Below are the code and all the weights of a small trained network. Each question names an input and a target symbol and asks about switching units off, where a switched-off unit gives its printed mean instead of its output.

import numpy as np


def w(rows, s, z=0):
    codes = np.array(rows[::2]) - 128.0
    scale = np.full(codes.shape[1], s)
    scale[-1] = z or s
    return codes * scale


def softmax(a):
    e = np.exp(a - a.max(-1, keepdims=True))
    return e / e.sum(-1, keepdims=True)


def log_softmax(a):
    a = a - a.max(-1, keepdims=True)
    return a - np.log(np.exp(a).sum(-1, keepdims=True))


def net(x, mask):
    ids = ['αβδεζθλμπφψω'.index(c) for c in x.split()]
    T = len(ids)
    res = E[ids] + P[:T]
    u = 0
    for l in range(3):
        r = res
        for j in range(3):
            rows = slice(2 * j, 2 * j + 2)
            q, k, v = (r @ M[l][rows].T for M in (Q, K, V))
            z = softmax(np.where(np.tri(T) > 0, q @ k.T / 2**0.5, -1e9)) @ v
            o = O[l][rows]
            res = res + np.where(mask[u + j], z, o[:, -1]) @ o[:, :-1]
        u += 3
    return log_softmax(res[-1] @ U[:, :-1].T + U[:, -1])


Q, K, V, O = {}, {}, {}, {}
E = w([
[132,202,100,85,132],'α',
[152,161,149,105,151],'β',
[182,121,128,33,218],'δ',
[111,185,225,94,7],'ε',
[24,130,151,88,141],'ζ',
[160,149,173,129,125],'θ',
[140,171,139,95,135],'λ',
[164,162,195,87,137],'μ',
[91,225,171,97,144],'π',
[208,161,142,99,121],'φ',
[152,182,99,101,182],'ψ',
[88,133,68,171,137],'ω',
],0.016)
P = w([
[131,251,137,151,145],'0',
[144,184,111,85,63],'1',
[133,178,109,80,75],'2',
[123,173,118,81,85],'3',
[121,170,113,78,99],'4',
[114,163,103,70,102],'5',
[101,161,110,72,111],'6',
[100,155,105,74,120],'7',
[96,148,107,67,130],'8',
[95,138,104,71,135],'9',
[81,137,109,72,141],'10',
[79,129,107,72,153],'11',
[71,129,108,74,161],'12',
[77,124,123,77,168],'13',
],0.011)
Q[0] = w([
[132,152,137,166,135],'0.h1',
[117,184,133,111,166],'0.h1',
[89,86,135,165,114],'0.h2',
[179,119,143,167,121],'0.h2',
[151,253,163,49,171],'0.h3',
[121,115,180,117,110],'0.h3',
],0.023)
K[0] = w([
[135,117,108,83,130],'0.h1',
[135,89,124,149,168],'0.h1',
[158,106,144,118,84],'0.h2',
[91,100,89,142,120],'0.h2',
[84,2,102,139,198],'0.h3',
[113,126,134,105,100],'0.h3',
],0.02)
V[0] = w([
[129,142,2,119,115],'0.h1',
[169,97,103,56,100],'0.h1',
[222,59,213,97,125],'0.h2',
[94,10,127,185,125],'0.h2',
[126,170,206,49,214],'0.h3',
[40,144,145,80,108],'0.h3',
],0.0089)
O[0] = w([
[171,43,134,163,120,156],'0.h1',
[156,75,162,57,56,136],'0.h1',
[198,187,156,116,134,93],'0.h2',
[95,203,144,148,145,6],'0.h2',
[141,143,155,56,154,190],'0.h3',
[2,73,122,79,138,165],'0.h3',
],0.0099,0.015)
Q[1] = w([
[53,64,34,58,44],'1.h1',
[137,150,68,44,44],'1.h1',
[146,208,162,2,61],'1.h2',
[100,254,83,145,64],'1.h2',
[160,38,186,58,238],'1.h3',
[115,38,157,68,52],'1.h3',
],0.0064)
K[1] = w([
[163,232,170,93,219],'1.h1',
[140,217,153,177,117],'1.h1',
[128,117,227,172,233],'1.h2',
[215,15,149,109,57],'1.h2',
[164,177,144,155,177],'1.h3',
[166,131,207,128,255],'1.h3',
],0.0073)
V[1] = w([
[55,129,222,106,194],'1.h1',
[110,66,111,169,201],'1.h1',
[198,53,38,26,41],'1.h2',
[112,112,191,89,254],'1.h2',
[142,76,68,171,116],'1.h3',
[126,54,95,23,44],'1.h3',
],0.0084)
O[1] = w([
[152,61,32,137,69,148],'1.h1',
[148,74,65,56,141,97],'1.h1',
[167,86,237,206,169,221],'1.h2',
[136,27,90,132,56,194],'1.h2',
[139,121,66,98,255,85],'1.h3',
[117,71,45,217,182,250],'1.h3',
],0.0062,0.012)
Q[2] = w([
[86,136,95,206,135],'2.h1',
[116,10,169,127,164],'2.h1',
[93,156,170,120,167],'2.h2',
[114,50,143,127,135],'2.h2',
[211,81,131,59,90],'2.h3',
[123,181,157,166,98],'2.h3',
],0.012)
K[2] = w([
[89,246,180,240,37],'2.h1',
[104,74,67,140,201],'2.h1',
[164,101,161,177,75],'2.h2',
[135,197,118,69,141],'2.h2',
[71,138,130,152,107],'2.h3',
[135,68,151,134,132],'2.h3',
],0.011)
V[2] = w([
[103,172,92,181,51],'2.h1',
[132,96,182,96,105],'2.h1',
[125,91,49,71,115],'2.h2',
[72,229,147,1,139],'2.h2',
[137,147,177,99,240],'2.h3',
[88,235,135,115,239],'2.h3',
],0.0081)
O[2] = w([
[82,19,211,157,143,5],'2.h1',
[99,144,86,58,93,178],'2.h1',
[102,205,131,99,215,232],'2.h2',
[127,112,254,82,161,127],'2.h2',
[190,101,107,80,114,69],'2.h3',
[151,53,130,93,174,1],'2.h3',
],0.0094,0.0091)
U = w([
[177,2,139,104,50,131],'α',
[11,11,78,67,72,89],'β',
[97,125,162,118,107,130],'δ',
[78,137,183,139,74,174],'ε',
[118,47,33,152,124,39],'ζ',
[103,94,115,137,112,116],'θ',
[45,155,136,148,140,98],'λ',
[94,124,88,163,49,53],'μ',
[97,47,160,230,165,255],'π',
[121,73,154,106,188,152],'φ',
[100,124,221,98,112,140],'ψ',
[135,174,90,79,105,126],'ω',
],0.0046,0.0093)

Each question gives the input, a string of symbols that net reads in full, and the target symbol t.
The units are the heads (2 rows each of Q, K, V and O). Each row of codes is followed by its name. A weight is (code - 128) times the scale printed after its matrix; where a second scale follows, it is the last column's (O and U).
mask holds one flag per head, layer by layer. A switched-off head (its flag False) gives its mean, the last column of its rows in O, instead of its output. The means were averaged over made-up inputs and are rounded, as every weight is.
A unit's drop is (log p(t) with every unit on - log p(t) with that unit switched off) / (log p(t) with every unit on - log p(t) with every unit switched off).
The circuit of an input: a set's keep is (log p(t) with only the set's units on - log p(t) with every unit switched off) / (log p(t) with every unit on - log p(t) with every unit switched off). Starting from all 9 units, units are removed one at a time, each time the one whose removal leaves the highest keep (on an exact tie, the one counted first), for as long as the keep stays at least 0.8.
circuit, biggest first: the units of the circuit, biggest drop first
most important unit: the unit with the biggest drop
which heads matter: for each layer, one digit per head in row order, 1 if its drop is at least 0.15 and else 0, layers parted by /
drop of u: that unit's drop, to one decimal
input ω δ φ ω ψ, target π: circuit, biggest first -> 0.h3, 2.h1
input β θ φ δ δ λ φ φ φ λ, target ω: circuit, biggest first -> 2.h1, 0.h3
input α ζ α φ φ μ, target β: most important unit -> 0.h3
input ω λ ω φ φ φ, target π: circuit, biggest first -> 2.h1, 0.h3
input δ α λ, target μ: which heads matter -> 000 / 011 / 011
input α ζ π φ π ω ψ, target ζ: circuit, biggest first -> 0.h2, 2.h2, 1.h3
input α π δ ψ ω φ ω δ θ ω μ, target π: circuit, biggest first -> 1.h3, 2.h1
input α λ ζ φ λ π, target β: circuit, biggest first -> 0.h3, 0.h2
input ω φ α ω μ ω θ μ, target π: which heads matter -> 011 / 000 / 100
input α ω ζ ζ φ ε δ ζ β φ ζ α δ, target ζ: which heads matter -> 010 / 011 / 010
input μ ω π λ ε φ φ δ ε φ λ, target ε: circuit, biggest first -> 2.h3, 0.h1, 1.h3, 0.h3
input π π λ ζ μ, target β: circuit, biggest first -> 0.h3, 0.h1, 1.h2
input φ β π δ δ ψ φ φ φ ε δ π μ, target α: which heads matter -> 011 / 110 / 011
input φ φ μ φ θ δ ζ α λ μ θ, target α: most important unit -> 2.h2
input ω δ φ λ ω φ μ α α ω φ δ φ, target φ: which heads matter -> 111 / 011 / 011
input φ ω α ζ δ φ α θ φ α β, target α: which heads matter -> 011 / 110 / 011
input ω ω φ π, target π: circuit, biggest first -> 2.h1, 0.h3
input π φ μ ω λ φ φ ω λ δ μ α φ, target ω: which heads matter -> 011 / 100 / 110
input ζ α δ φ φ π ζ π ψ ω, target λ: which heads matter -> 101 / 110 / 011
input ζ φ ω ζ β π, target λ: most important unit -> 2.h2
input π ψ λ ζ δ φ φ, target β: circuit, biggest first -> 0.h1, 1.h2
input α θ α ζ δ, target ω: which heads matter -> 101 / 100 / 100
input π φ δ α λ ω φ δ ζ, target β: circuit, biggest first -> 0.h3, 1.h2
input φ ζ φ θ ζ δ ω φ φ ζ π α, target β: which heads matter -> 001 / 000 / 110
input α α φ φ ω φ φ δ α ψ δ α, target ζ: circuit, biggest first -> 1.h3, 0.h2, 2.h2
input ζ θ δ, target λ: which heads matter -> 111 / 110 / 011
input δ δ φ, target μ: most important unit -> 1.h2
input φ λ θ δ ω μ, target α: which heads matter -> 011 / 111 / 011
input ω θ ζ φ α ε φ φ ω δ α δ φ, target ω: which heads matter -> 100 / 100 / 110
input ψ β μ δ φ θ φ φ β φ ψ, target ω: drop of 1.h3 -> 0.0
